Here is a tiny trained network, its code and every weight. The questions are about switching its units off for an input and a target symbol, where a switched-off unit gives its printed mean instead of its output.

import numpy as np


def w(rows, s, z=0):
    codes = np.array(rows[::2]) - 128.0
    scale = np.full(codes.shape[1], s)
    scale[-1] = z or s
    return codes * scale


def f(y):
    return np.maximum(y, 0)


def softmax(a):
    e = np.exp(a - a.max(-1, keepdims=True))
    return e / e.sum(-1, keepdims=True)


def log_softmax(a):
    a = a - a.max(-1, keepdims=True)
    return a - np.log(np.exp(a).sum(-1, keepdims=True))


def net(x, mask):
    ids = ['αβγδεζηθλμξστφψω'.index(c) for c in x.split()]
    T = len(ids)
    res = E[ids] + P[:T]
    u = 0
    for l in range(2):
        r = res
        for j in range(3):
            rows = slice(3 * j, 3 * j + 3)
            q, k, v = (r @ M[l][rows].T for M in (Q, K, V))
            z = softmax(np.where(np.tri(T) > 0, q @ k.T / 3**0.5, -1e9)) @ v
            o = O[l][rows]
            res = res + np.where(mask[u + j], z, o[:, -1]) @ o[:, :-1]
        u += 3
        y = f(res @ A[l][:, :-1].T + A[l][:, -1])
        res = res + np.where(mask[u : u + 4], y, B[l][:, -1]) @ B[l][:, :-1]
        u += 4
    return log_softmax(res[-1] @ U[:, :-1].T + U[:, -1])


Q, K, V, O, A, B = {}, {}, {}, {}, {}, {}
E = w([
[132,136,97,130,119,197,90],'α',
[189,157,202,142,154,60,193],'β',
[184,191,47,90,96,64,98],'γ',
[180,180,123,178,74,157,135],'δ',
[54,101,130,150,122,179,171],'ε',
[90,109,190,107,178,115,157],'ζ',
[70,40,77,126,157,128,135],'η',
[126,211,198,189,115,156,168],'θ',
[95,128,156,186,189,49,179],'λ',
[172,124,126,165,155,84,121],'μ',
[127,167,177,103,116,184,110],'ξ',
[50,82,68,100,123,162,119],'σ',
[159,117,19,247,112,165,171],'τ',
[142,185,82,144,60,94,159],'φ',
[104,241,159,56,99,65,110],'ψ',
[98,210,52,144,142,45,83],'ω',
],0.013)
P = w([
[217,155,76,125,201,229,117],'0',
[44,166,132,244,123,67,97],'1',
[165,90,183,86,73,171,107],'2',
[159,233,82,127,178,141,243],'3',
[65,208,159,196,193,45,55],'4',
[192,62,165,66,58,184,114],'5',
[166,255,61,115,162,162,213],'6',
[75,130,158,214,217,29,86],'7',
],0.0097)
Q[0] = w([
[185,188,97,159,204,180,211],'0.h1',
[152,135,45,146,66,175,134],'0.h1',
[131,232,97,104,176,171,159],'0.h1',
[90,100,145,185,255,205,89],'0.h2',
[71,140,24,103,99,122,61],'0.h2',
[168,206,75,147,179,151,228],'0.h2',
[128,205,122,84,49,76,224],'0.h3',
[144,105,198,69,57,85,180],'0.h3',
[101,163,77,44,82,251,144],'0.h3',
],0.007)
K[0] = w([
[120,100,110,200,183,183,135],'0.h1',
[123,46,104,118,103,143,114],'0.h1',
[93,137,135,119,254,244,110],'0.h1',
[88,69,105,216,140,97,88],'0.h2',
[73,164,5,130,143,157,77],'0.h2',
[167,157,71,209,130,152,218],'0.h2',
[203,55,131,58,38,123,102],'0.h3',
[165,106,194,95,110,49,160],'0.h3',
[81,117,109,107,55,114,59],'0.h3',
],0.0083)
V[0] = w([
[189,163,83,133,113,145,144],'0.h1',
[164,83,89,126,166,90,90],'0.h1',
[191,156,104,105,75,64,85],'0.h1',
[250,157,79,38,211,199,27],'0.h2',
[176,114,130,109,109,116,254],'0.h2',
[93,167,91,173,152,113,179],'0.h2',
[165,131,63,20,132,135,171],'0.h3',
[101,157,127,92,32,204,101],'0.h3',
[70,189,103,102,190,149,129],'0.h3',
],0.0074)
O[0] = w([
[107,110,161,181,123,84,205,222],'0.h1',
[105,97,51,127,169,168,142,108],'0.h1',
[137,59,183,178,105,39,149,101],'0.h1',
[133,18,181,247,159,176,210,128],'0.h2',
[147,184,145,103,200,171,102,231],'0.h2',
[2,194,129,122,117,85,137,252],'0.h2',
[189,107,101,106,153,86,211,138],'0.h3',
[115,171,110,84,71,93,118,58],'0.h3',
[96,80,207,108,113,37,139,140],'0.h3',
],0.0065,0.0035)
A[0] = w([
[125,207,47,178,165,147,119,3],'0.n1',
[253,63,118,126,105,116,1,226],'0.n2',
[124,214,168,120,194,65,136,16],'0.n3',
[30,154,86,86,108,95,177,44],'0.n4',
],0.0072,0.0035)
B[0] = w([
[70,88,194,26,157,124,127,197],'0.n1',
[181,198,55,125,170,124,2,168],'0.n2',
[100,65,68,150,102,192,123,254],'0.n3',
[231,117,152,169,146,151,131,189],'0.n4',
],0.0093,0.0067)
Q[1] = w([
[180,183,128,111,166,206,181],'1.h1',
[172,132,220,149,115,77,53],'1.h1',
[136,144,132,122,184,177,137],'1.h1',
[147,90,159,155,142,168,46],'1.h2',
[145,106,144,145,46,102,95],'1.h2',
[193,182,70,141,119,152,122],'1.h2',
[149,81,86,151,104,206,118],'1.h3',
[116,173,74,171,56,120,101],'1.h3',
[139,99,174,172,63,87,1],'1.h3',
],0.01)
K[1] = w([
[175,102,218,157,139,213,133],'1.h1',
[149,193,165,32,120,114,61],'1.h1',
[180,159,198,140,109,118,176],'1.h1',
[135,130,120,61,117,114,27],'1.h2',
[109,198,125,60,28,97,92],'1.h2',
[166,155,109,215,134,136,97],'1.h2',
[145,76,81,151,60,168,86],'1.h3',
[146,159,12,125,84,135,149],'1.h3',
[117,166,82,1,90,78,13],'1.h3',
],0.0089)
V[1] = w([
[160,231,133,159,94,204,69],'1.h1',
[130,57,154,139,38,144,68],'1.h1',
[82,104,30,185,107,172,214],'1.h1',
[128,173,159,61,3,178,162],'1.h2',
[28,212,111,110,131,85,179],'1.h2',
[28,178,69,162,202,66,1],'1.h2',
[79,69,62,43,134,151,35],'1.h3',
[85,143,229,97,220,159,139],'1.h3',
[109,11,122,180,139,249,71],'1.h3',
],0.0077)
O[1] = w([
[173,129,199,217,180,231,143,131],'1.h1',
[104,121,199,103,129,141,2,52],'1.h1',
[63,62,87,217,72,177,110,205],'1.h1',
[160,58,164,174,80,236,102,1],'1.h2',
[80,237,139,111,87,159,225,52],'1.h2',
[34,137,110,169,161,93,241,51],'1.h2',
[42,33,98,130,132,109,157,25],'1.h3',
[108,128,241,110,181,133,223,179],'1.h3',
[60,105,88,118,255,213,112,231],'1.h3',
],0.0069,0.0068)
A[1] = w([
[103,102,201,218,91,124,161,37],'1.n1',
[172,121,147,56,13,207,217,96],'1.n2',
[114,6,173,3,131,204,148,3],'1.n3',
[190,118,139,70,112,101,93,37],'1.n4',
],0.0069,0.0027)
B[1] = w([
[107,164,65,76,197,105,73,208],'1.n1',
[116,152,196,184,33,142,128,178],'1.n2',
[89,64,147,37,2,35,129,254],'1.n3',
[157,109,100,152,78,91,178,245],'1.n4',
],0.0092,0.0031)
U = w([
[108,71,112,148,144,184,37,62],'α',
[216,161,137,104,181,139,149,36],'β',
[173,110,37,134,99,122,109,32],'γ',
[155,130,105,184,131,217,64,52],'δ',
[108,62,151,116,46,207,201,204],'ε',
[143,64,192,34,130,55,174,86],'ζ',
[102,53,91,116,121,101,123,68],'η',
[128,135,195,182,122,215,146,66],'θ',
[113,117,182,169,175,91,197,124],'λ',
[98,139,133,210,208,92,66,188],'μ',
[151,72,169,111,119,156,81,145],'ξ',
[107,58,90,116,78,140,127,111],'σ',
[119,104,1,207,111,240,184,45],'τ',
[165,129,66,177,40,200,179,154],'φ',
[164,137,155,119,68,105,164,131],'ψ',
[28,199,138,199,128,57,54,254],'ω',
],0.008,0.0051)

Each question gives the input, a string of symbols that net reads in full, and the target symbol t.
The units are the heads (3 rows each of Q, K, V and O) and the neurons (one row each of A and B). Each row of codes is followed by its name. A weight is (code - 128) times the scale printed after its matrix; where a second scale follows, it is the last column's (O, A, B and U).
mask holds one flag per unit, layer by layer, with each layer's heads first. A switched-off unit (its flag False) gives its mean, the last column of its rows in O or B, instead of its output. The means were averaged over made-up inputs and are rounded, as every weight is.
A unit's drop is (log p(t) with every unit on - log p(t) with that unit switched off) / (log p(t) with every unit on - log p(t) with every unit switched off).
The circuit of an input: a set's keep is (log p(t) with only the set's units on - log p(t) with every unit switched off) / (log p(t) with every unit on - log p(t) with every unit switched off). Starting from the 12 units with the biggest drops (on a tie, the unit counted first), units are removed one at a time, each time the one whose removal leaves the highest keep (on an exact tie, the one counted first), for as long as the keep stays at least 0.8.
circuit, biggest first: the units of the circuit, biggest drop first
top k neurons: the k neurons with the biggest drops, biggest first
k most important neurons of layer l: the k neurons of layer l with the biggest drops, biggest first
input β ε β β β η, target η: circuit, biggest first	1.h3, 0.n2, 1.n3, 0.h2
input ξ β β δ, target ξ: circuit, biggest first	0.h2, 1.h2, 0.n1
input τ ψ σ β ζ β ζ, target τ: top 2 neurons	0.n4, 0.n3
input ε η φ λ λ ζ, target ζ: circuit, biggest first	1.n3
input β ψ φ φ, target β: circuit, biggest first	0.h2, 1.h3, 1.h2
input ψ α β γ β ψ, target ψ: circuit, biggest first	1.h3, 0.h3, 1.n2
input α ζ ε δ, target α: circuit, biggest first	0.h2, 1.h2, 1.h3
input β θ ψ σ β γ, target γ: circuit, biggest first	0.n2, 1.h3, 0.h3
input β α β θ, target β: circuit, biggest first	0.h2, 1.h2, 1.h3
input φ η γ φ, target φ: circuit, biggest first	1.h3, 0.h3, 1.h2
input ξ μ σ β, target ξ: circuit, biggest first	0.h2, 1.h2, 1.h1
input τ β β β, target τ: circuit, biggest first	0.h2, 1.h1, 0.n3
input μ β σ β φ ε β, target μ: circuit, biggest first	0.h2, 1.h2, 1.h3
input θ ξ ζ β α ζ, target ζ: top 2 neurons	1.n3, 0.n3
input η ζ β, target β: 2 most important neurons of layer 0	0.n3, 0.n2
input ε ζ α β, target ε: top neuron	0.n3
input γ φ τ φ ε ζ σ, target γ: top 2 neurons	0.n3, 1.n4
input β ω φ ω ε ζ ω, target β: 3 most important neurons of layer 0	0.n1, 0.n4, 0.n3
input β σ α, target α: 2 most important neurons of layer 0	0.n2, 0.n1
input τ β μ, target μ: top neuron	0.n2
input σ ξ η, target η: top 4 neurons	1.n3, 0.n2, 0.n1, 0.n4
input μ φ λ ζ μ ψ, target ψ: top 3 neurons	0.n3, 1.n2, 1.n4
input ζ ζ β ψ, target ζ: top 2 neurons	1.n3, 0.n1
